Below is a small trained network, with its code and all its weights. Each question gives an input and a target symbol and asks what happens when units are switched off, that is, made to give their printed mean instead of their output.

import numpy as np


def w(rows, s, z=0):
    codes = np.array(rows[::2]) - 128.0
    scale = np.full(codes.shape[1], s)
    scale[-1] = z or s
    return codes * scale


def norm(h):
    return h / np.sqrt((h * h).mean(-1, keepdims=True) + 1e-5)


def f(y):
    return y / 2 * (1 + np.tanh(0.7978845608 * (y + 0.044715 * y**3)))


def softmax(a):
    e = np.exp(a - a.max(-1, keepdims=True))
    return e / e.sum(-1, keepdims=True)


def log_softmax(a):
    a = a - a.max(-1, keepdims=True)
    return a - np.log(np.exp(a).sum(-1, keepdims=True))


def net(x, mask):
    ids = ['αβγεζηλμσφψω'.index(c) for c in x.split()]
    T = len(ids)
    res = E[ids] + P[:T]
    q, k, v = (norm(res) @ M[0].T for M in (Q, K, V))
    z = softmax(np.where(np.tri(T) > 0, q @ k.T / 2**0.5, -1e9)) @ v
    res = res + np.where(mask[0], z, O[0][:, -1]) @ O[0][:, :-1]
    y = f(norm(res) @ A[0][:, :-1].T + A[0][:, -1])
    res = res + np.where(mask[1:17], y, B[0][:, -1]) @ B[0][:, :-1]
    return log_softmax(norm(res)[-1] @ U[:, :-1].T + U[:, -1])


Q, K, V, O, A, B = {}, {}, {}, {}, {}, {}
E = w([
[100,182,213,111,134],'α',
[164,141,146,175,112],'β',
[102,123,139,113,98],'γ',
[143,137,129,181,94],'ε',
[164,143,182,2,115],'ζ',
[171,149,129,209,114],'η',
[112,124,118,172,94],'λ',
[151,141,120,203,95],'μ',
[188,80,73,90,127],'σ',
[73,158,221,115,139],'φ',
[124,116,163,34,164],'ψ',
[155,119,143,118,197],'ω',
],0.0093)
P = w([
[159,157,68,92,215],'0',
[169,175,167,136,149],'1',
[168,153,230,171,109],'2',
[141,118,231,184,94],'3',
[108,77,246,209,72],'4',
[81,68,252,215,47],'5',
[78,72,247,210,56],'6',
[83,71,254,234,46],'7',
],0.0025)
Q[0] = w([
[177,200,214,121,72],'H1',
[81,83,254,238,36],'H1',
],0.0062)
K[0] = w([
[154,28,83,70,147],'H1',
[176,3,209,71,171],'H1',
],0.0066)
V[0] = w([
[173,2,115,90,235],'H1',
[149,107,45,74,20],'H1',
],0.0053)
O[0] = w([
[79,23,93,194,177,249],'H1',
[187,34,253,125,70,24],'H1',
],0.0057,0.0012)
A[0] = w([
[157,116,78,172,78,143],'N1',
[161,172,186,123,112,64],'N2',
[134,130,99,182,82,122],'N3',
[179,180,180,74,50,80],'N4',
[107,132,133,210,196,150],'N5',
[234,101,170,134,142,80],'N6',
[124,222,68,94,91,108],'N7',
[6,103,207,122,147,140],'N8',
[157,94,140,137,48,107],'N9',
[192,96,108,157,126,112],'N10',
[204,198,98,100,78,89],'N11',
[161,112,75,177,82,149],'N12',
[171,158,166,196,208,157],'N13',
[202,43,34,142,108,91],'N14',
[124,12,182,157,149,2],'N15',
[152,149,141,255,86,118],'N16',
],0.0067,0.0043)
B[0] = w([
[131,136,217,13,197,165],'N1',
[114,87,69,119,162,147],'N2',
[152,104,139,53,149,161],'N3',
[50,110,51,162,137,199],'N4',
[74,77,33,118,91,209],'N5',
[57,89,113,106,108,152],'N6',
[122,83,213,208,158,146],'N7',
[201,117,76,36,146,229],'N8',
[83,139,192,114,139,165],'N9',
[98,118,204,92,126,140],'N10',
[182,98,163,253,92,156],'N11',
[119,168,169,78,170,172],'N12',
[112,43,55,93,65,206],'N13',
[173,64,229,174,228,141],'N14',
[208,145,171,220,215,150],'N15',
[157,174,101,26,127,253],'N16',
],0.0046,0.004)
U = w([
[185,138,116,171,56,153],'α',
[27,97,175,193,41,114],'β',
[28,166,125,135,247,94],'γ',
[208,177,126,138,106,174],'ε',
[115,181,153,171,139,198],'ζ',
[71,54,42,146,183,118],'η',
[98,91,190,36,42,160],'λ',
[160,11,214,182,199,78],'μ',
[165,97,116,2,210,1],'σ',
[164,157,153,163,82,128],'φ',
[92,216,162,149,197,200],'ψ',
[233,165,86,139,86,104],'ω',
],0.0077,0.0032)

Each question gives the input, a string of symbols that net reads in full, and the target symbol t.
The units are the heads (2 rows each of Q, K, V and O) and the neurons (one row each of A and B). Each row of codes is followed by its name. A weight is (code - 128) times the scale printed after its matrix; where a second scale follows, it is the last column's (O, A, B and U).
mask holds one flag per unit, heads first, then neurons. A switched-off unit (its flag False) gives its mean, the last column of its rows in O or B, instead of its output. The means were averaged over made-up inputs and are rounded, as every weight is.
A unit's drop is (log p(t) with every unit on - log p(t) with that unit switched off) / (log p(t) with every unit on - log p(t) with every unit switched off).
The circuit of an input: a set's keep is (log p(t) with only the set's units on - log p(t) with every unit switched off) / (log p(t) with every unit on - log p(t) with every unit switched off). Starting from the 12 units with the biggest drops (on a tie, the unit counted first), units are removed one at a time, each time the one whose removal leaves the highest keep (on an exact tie, the one counted first), for as long as the keep stays at least 0.8.
circuit, biggest first: the units of the circuit, biggest drop first
top k neurons: the k neurons with the biggest drops, biggest first
drop of u: that unit's drop, to one decimal
input φ σ η, target μ: circuit, biggest first -> (H1)
input γ β β α λ ψ λ γ, target σ: circuit, biggest first -> (N8; N13)
input ζ ψ α, target σ: circuit, biggest first -> (N8; H1)
input ω σ α, target μ: top 3 neurons -> (N15; N16; N4)
input η γ φ γ, target β: top 2 neurons -> (N4; N7)
input ψ λ α η β γ α, target σ: top 2 neurons -> (N8; N4)
input σ φ λ φ, target μ: circuit, biggest first -> (H1; N15)
input ζ σ σ φ η λ, target μ: circuit, biggest first -> (H1; N15)
input ω ζ γ ζ γ ψ φ, target σ: top 3 neurons -> (N8; N4; N6)
input ω γ γ γ, target η: top 2 neurons -> (N16; N5)
input η β ω η, target η: top 2 neurons -> (N5; N13)
input σ γ λ η ζ ε η, target λ: drop of N16 -> 0.3
input γ ω β γ ω η β, target η: drop of H1 -> 1.1
input φ γ ω γ ε ε ε, target η: drop of N11 -> -0.1
input μ λ α σ α ζ μ, target μ: circuit, biggest first -> (H1)
input λ α ε σ η α, target μ: drop of H1 -> 1.7
